Here is a tiny trained network, its code and every weight. The questions are about switching its units off for an input and a target symbol, where a switched-off unit gives its printed mean instead of its output.

import numpy as np


def w(rows, s, z=0):
    codes = np.array(rows[::2]) - 128.0
    scale = np.full(codes.shape[1], s)
    scale[-1] = z or s
    return codes * scale


def f(y):
    return y / 2 * (1 + np.tanh(0.7978845608 * (y + 0.044715 * y**3)))


def softmax(a):
    e = np.exp(a - a.max(-1, keepdims=True))
    return e / e.sum(-1, keepdims=True)


def log_softmax(a):
    a = a - a.max(-1, keepdims=True)
    return a - np.log(np.exp(a).sum(-1, keepdims=True))


def net(x, mask):
    ids = ['αγδεζηθλμξπτφω'.index(c) for c in x.split()]
    T = len(ids)
    res = E[ids] + P[:T]
    u = 0
    for l in range(3):
        r = res
        for j in range(2):
            rows = slice(2 * j, 2 * j + 2)
            q, k, v = (r @ M[l][rows].T for M in (Q, K, V))
            z = softmax(np.where(np.tri(T) > 0, q @ k.T / 2**0.5, -1e9)) @ v
            o = O[l][rows]
            res = res + np.where(mask[u + j], z, o[:, -1]) @ o[:, :-1]
        u += 2
        y = f(res @ A[l][:, :-1].T + A[l][:, -1])
        res = res + np.where(mask[u : u + 12], y, B[l][:, -1]) @ B[l][:, :-1]
        u += 12
    return log_softmax(res[-1] @ U[:, :-1].T + U[:, -1])


Q, K, V, O, A, B = {}, {}, {}, {}, {}, {}
E = w([
[116,57,97,149,146,152,161],'α',
[153,158,168,156,93,37,78],'γ',
[62,117,142,180,136,107,117],'δ',
[166,104,133,98,113,193,134],'ε',
[165,190,191,108,108,203,106],'ζ',
[145,128,185,131,160,120,106],'η',
[107,86,178,150,123,137,124],'θ',
[190,168,154,113,55,197,71],'λ',
[174,162,142,175,106,21,92],'μ',
[148,148,213,143,157,123,130],'ξ',
[176,134,137,134,98,50,60],'π',
[124,181,117,140,148,251,148],'τ',
[96,226,67,77,84,108,111],'φ',
[68,131,112,62,122,109,191],'ω',
],0.021)
P = w([
[125,105,238,95,121,165,2],'0',
[196,149,58,200,122,99,194],'1',
[180,104,55,177,121,98,212],'2',
[58,91,73,156,144,110,215],'3',
[49,123,138,127,160,122,199],'4',
[22,132,152,115,188,111,186],'5',
[15,134,179,96,231,106,166],'6',
],0.0078)
Q[0] = w([
[88,141,141,99,147,101,178],'L0H1',
[172,158,193,79,105,140,100],'L0H1',
[14,148,121,67,174,147,254],'L0H2',
[72,194,24,155,155,139,183],'L0H2',
],0.0075)
K[0] = w([
[118,110,25,122,175,61,154],'L0H1',
[140,85,120,135,109,112,100],'L0H1',
[70,124,111,15,117,186,254],'L0H2',
[37,203,103,90,134,161,134],'L0H2',
],0.009)
V[0] = w([
[124,225,112,74,87,166,216],'L0H1',
[134,144,111,55,162,254,53],'L0H1',
[154,202,134,119,101,149,232],'L0H2',
[149,123,191,213,172,6,100],'L0H2',
],0.0055)
O[0] = w([
[95,92,141,251,228,108,212,254],'L0H1',
[213,76,137,102,71,57,47,182],'L0H1',
[22,139,93,253,183,174,68,228],'L0H2',
[234,245,130,144,87,141,210,32],'L0H2',
],0.0054,0.0037)
A[0] = w([
[103,160,169,180,81,154,140,59],'L0N1',
[165,90,162,171,121,90,60,145],'L0N2',
[167,86,190,171,162,229,155,187],'L0N3',
[126,254,92,141,146,175,129,200],'L0N4',
[87,120,124,29,165,176,119,147],'L0N5',
[122,46,177,232,111,114,161,178],'L0N6',
[193,87,109,158,111,140,150,144],'L0N7',
[55,66,134,188,103,183,115,61],'L0N8',
[125,51,157,82,110,117,85,46],'L0N9',
[80,158,149,90,138,90,158,155],'L0N10',
[170,161,1,191,171,114,139,4],'L0N11',
[82,170,142,186,98,104,227,120],'L0N12',
],0.0081,0.0025)
B[0] = w([
[169,115,88,128,163,125,170,144],'L0N1',
[222,98,176,103,172,78,114,161],'L0N2',
[147,187,62,164,215,82,171,244],'L0N3',
[89,21,88,158,192,50,125,254],'L0N4',
[89,94,188,156,170,46,134,194],'L0N5',
[134,188,70,60,142,150,118,210],'L0N6',
[129,118,44,158,174,2,100,146],'L0N7',
[213,179,159,143,161,97,127,237],'L0N8',
[77,100,103,32,210,215,93,141],'L0N9',
[134,87,132,104,45,118,227,185],'L0N10',
[124,122,180,61,73,229,110,193],'L0N11',
[215,22,124,135,74,214,59,233],'L0N12',
],0.0053,0.006)
Q[1] = w([
[241,180,124,68,93,32,85],'L1H1',
[79,44,191,95,138,148,168],'L1H1',
[236,84,122,150,134,2,147],'L1H2',
[115,211,170,162,145,115,180],'L1H2',
],0.0061)
K[1] = w([
[196,123,182,68,174,177,33],'L1H1',
[152,109,143,175,177,52,192],'L1H1',
[105,129,253,125,89,137,2],'L1H2',
[119,184,107,142,197,149,152],'L1H2',
],0.0071)
V[1] = w([
[67,93,186,46,124,183,106],'L1H1',
[52,133,160,133,27,32,104],'L1H1',
[3,77,42,149,193,128,140],'L1H2',
[184,110,213,155,107,161,114],'L1H2',
],0.0058)
O[1] = w([
[232,24,49,2,147,128,125,161],'L1H1',
[166,156,44,140,47,114,173,103],'L1H1',
[131,62,111,172,155,118,134,251],'L1H2',
[192,162,102,103,196,164,116,90],'L1H2',
],0.0063,0.0031)
A[1] = w([
[146,151,212,75,160,165,109,135],'L1N1',
[64,180,97,117,179,124,178,146],'L1N2',
[177,126,140,167,164,207,58,97],'L1N3',
[130,143,141,159,173,171,103,132],'L1N4',
[94,127,72,133,92,70,48,185],'L1N5',
[113,84,98,130,138,157,144,107],'L1N6',
[97,70,174,105,137,98,224,175],'L1N7',
[195,100,85,76,108,114,149,131],'L1N8',
[153,86,77,147,50,91,110,49],'L1N9',
[128,121,159,223,78,101,137,96],'L1N10',
[191,235,132,74,1,104,178,177],'L1N11',
[86,77,149,63,63,54,140,253],'L1N12',
],0.0083,0.0054)
B[1] = w([
[167,186,2,138,131,119,120,194],'L1N1',
[73,140,161,161,41,68,107,248],'L1N2',
[191,76,125,99,169,86,140,200],'L1N3',
[140,120,141,88,78,68,171,203],'L1N4',
[60,83,105,172,199,98,182,220],'L1N5',
[158,92,144,97,125,109,103,183],'L1N6',
[129,178,147,163,83,179,83,224],'L1N7',
[64,151,135,132,112,204,46,203],'L1N8',
[110,135,172,100,161,85,149,173],'L1N9',
[167,129,77,91,189,90,127,161],'L1N10',
[145,129,81,128,115,190,155,238],'L1N11',
[170,69,83,166,148,215,139,254],'L1N12',
],0.0083,0.0062)
Q[2] = w([
[149,175,178,170,158,163,129],'L2H1',
[223,106,179,90,112,211,90],'L2H1',
[240,108,169,53,72,237,131],'L2H2',
[208,173,2,161,134,167,59],'L2H2',
],0.0061)
K[2] = w([
[143,138,167,88,171,147,215],'L2H1',
[243,83,95,59,187,129,120],'L2H1',
[198,201,2,5,214,97,60],'L2H2',
[162,55,100,101,174,180,96],'L2H2',
],0.0058)
V[2] = w([
[119,57,107,78,114,158,3],'L2H1',
[60,84,115,173,109,211,161],'L2H1',
[76,113,218,83,54,240,80],'L2H2',
[117,254,59,109,93,150,179],'L2H2',
],0.0079)
O[2] = w([
[80,203,202,174,181,135,136,210],'L2H1',
[254,175,100,206,166,167,146,189],'L2H1',
[122,125,202,76,141,193,199,3],'L2H2',
[165,218,98,84,82,173,127,78],'L2H2',
],0.0089,0.011)
A[2] = w([
[76,143,131,147,184,80,77,136],'L2N1',
[55,65,153,182,122,58,173,111],'L2N2',
[97,118,168,86,131,83,109,105],'L2N3',
[122,152,172,139,133,155,145,178],'L2N4',
[79,94,99,117,46,100,71,148],'L2N5',
[179,165,161,151,147,95,176,134],'L2N6',
[88,180,166,57,106,125,121,78],'L2N7',
[112,170,75,100,50,134,57,2],'L2N8',
[61,183,156,86,95,144,136,5],'L2N9',
[78,101,164,89,116,149,116,91],'L2N10',
[193,91,116,114,165,166,254,98],'L2N11',
[178,151,131,125,104,61,146,91],'L2N12',
],0.01,0.0072)
B[2] = w([
[170,103,196,205,61,139,135,244],'L2N1',
[166,168,148,22,159,118,88,252],'L2N2',
[128,132,140,157,42,179,124,157],'L2N3',
[213,206,87,104,185,208,137,154],'L2N4',
[162,166,131,105,218,98,202,169],'L2N5',
[72,73,54,128,89,146,155,160],'L2N6',
[63,83,62,154,79,162,89,162],'L2N7',
[80,84,194,154,129,95,230,174],'L2N8',
[63,32,54,137,163,101,63,155],'L2N9',
[188,163,109,181,80,50,111,142],'L2N10',
[118,1,180,68,50,134,56,163],'L2N11',
[100,108,180,154,196,152,100,145],'L2N12',
],0.0076,0.02)
U = w([
[144,132,154,168,188,177,175,83],'α',
[133,90,131,150,33,137,136,146],'γ',
[214,131,114,111,76,169,95,130],'δ',
[115,133,177,182,81,150,108,155],'ε',
[78,73,144,166,57,89,129,26],'ζ',
[58,80,91,107,147,120,90,177],'η',
[106,152,89,111,191,159,74,223],'θ',
[93,100,106,145,84,128,51,15],'λ',
[166,143,126,145,109,131,196,205],'μ',
[76,97,113,118,174,104,173,255],'ξ',
[97,118,92,140,120,168,129,152],'π',
[143,82,181,135,160,55,140,68],'τ',
[151,45,53,236,138,133,144,168],'φ',
[103,2,144,117,156,168,152,44],'ω',
],0.0067,0.0037)

Each question gives the input, a string of symbols that net reads in full, and the target symbol t.
The units are the heads (2 rows each of Q, K, V and O) and the neurons (one row each of A and B). Each row of codes is followed by its name. A weight is (code - 128) times the scale printed after its matrix; where a second scale follows, it is the last column's (O, A, B and U).
mask holds one flag per unit, layer by layer, with each layer's heads first. A switched-off unit (its flag False) gives its mean, the last column of its rows in O or B, instead of its output. The means were averaged over made-up inputs and are rounded, as every weight is.
A unit's drop is (log p(t) with every unit on - log p(t) with that unit switched off) / (log p(t) with every unit on - log p(t) with every unit switched off).
The circuit of an input: a set's keep is (log p(t) with only the set's units on - log p(t) with every unit switched off) / (log p(t) with every unit on - log p(t) with every unit switched off). Starting from the 12 units with the biggest drops (on a tie, the unit counted first), units are removed one at a time, each time the one whose removal leaves the highest keep (on an exact tie, the one counted first), for as long as the keep stays at least 0.8.
units of the circuit, in order: the units of the circuit, biggest drop first
unit that matters most: the unit with the biggest drop
k most important neurons: the k neurons with the biggest drops, biggest first
top k neurons in layer l: the k neurons of layer l with the biggest drops, biggest first
input φ τ φ ε ζ, target φ: units of the circuit, in order	(L2N2)
input ω μ τ δ φ, target φ: units of the circuit, in order	(L2H1 L1H1 L1N5)
input φ ε η μ τ π ω, target φ: units of the circuit, in order	(L1N12 L1N7 L2N2)
input τ ξ η, target τ: 2 most important neurons	(L2N5 L1N3)
input δ φ α ω φ, target ω: 2 most important neurons	(L2N11 L1N7)
input θ ε γ θ μ θ φ, target φ: 3 most important neurons	(L1N12 L1N5 L0N4)
input ξ ξ τ μ, target ξ: 3 most important neurons	(L2N8 L2N5 L1N1)
input γ τ η λ ζ τ λ, target γ: 2 most important neurons	(L2N8 L1N11)
input φ μ θ ξ φ λ, target φ: 2 most important neurons	(L0N4 L2N2)
input θ φ φ φ τ λ, target θ: 3 most important neurons	(L1N8 L1N1 L2N4)
input π φ θ φ π, target π: top 3 neurons in layer 1	(L1N11 L1N8 L1N1)
input α τ ε, target α: top 2 neurons in layer 0	(L0N9 L0N4)
input τ φ γ φ φ τ ξ, target φ: 2 most important neurons	(L1N5 L2N6)
input η ξ α φ μ η γ, target η: 2 most important neurons	(L2N9 L1N1)
input η μ λ τ α ω, target η: 3 most important neurons	(L0N12 L0N10 L2N9)
input θ ξ φ τ ω, target θ: most important neuron	(L0N12)
input φ ε ω μ τ, target ω: 4 most important neurons	(L1N7 L0N10 L1N3 L0N8)
input φ ω α, target ω: 3 most important neurons	(L2N11 L0N7 L1N7)
input φ ζ ω φ γ ε τ, target τ: 3 most important neurons	(L1N2 L0N12 L2N2)
input μ τ λ, target μ: unit that matters most	L2N8
input φ λ α τ φ φ τ, target φ: top 2 neurons in layer 1	(L1N5 L1N3)
input ε ω φ τ ξ γ, target ε: top 2 neurons in layer 1	(L1N1 L1N3)
input ζ φ α ζ λ γ, target ζ: top 2 neurons in layer 2	(L2N8 L2N1)
input θ φ μ, target θ: top 3 neurons in layer 1	(L1N8 L1N1 L1N11)
input μ η δ, target μ: top 2 neurons in layer 1	(L1N11 L1N5)
input τ φ τ φ ω λ, target τ: top 2 neurons in layer 1	(L1N3 L1N2)
input ε τ ε, target ε: top neuron in layer 2	(L2N1)
input ξ τ η, target ξ: top 3 neurons in layer 2	(L2N8 L2N5 L2N1)
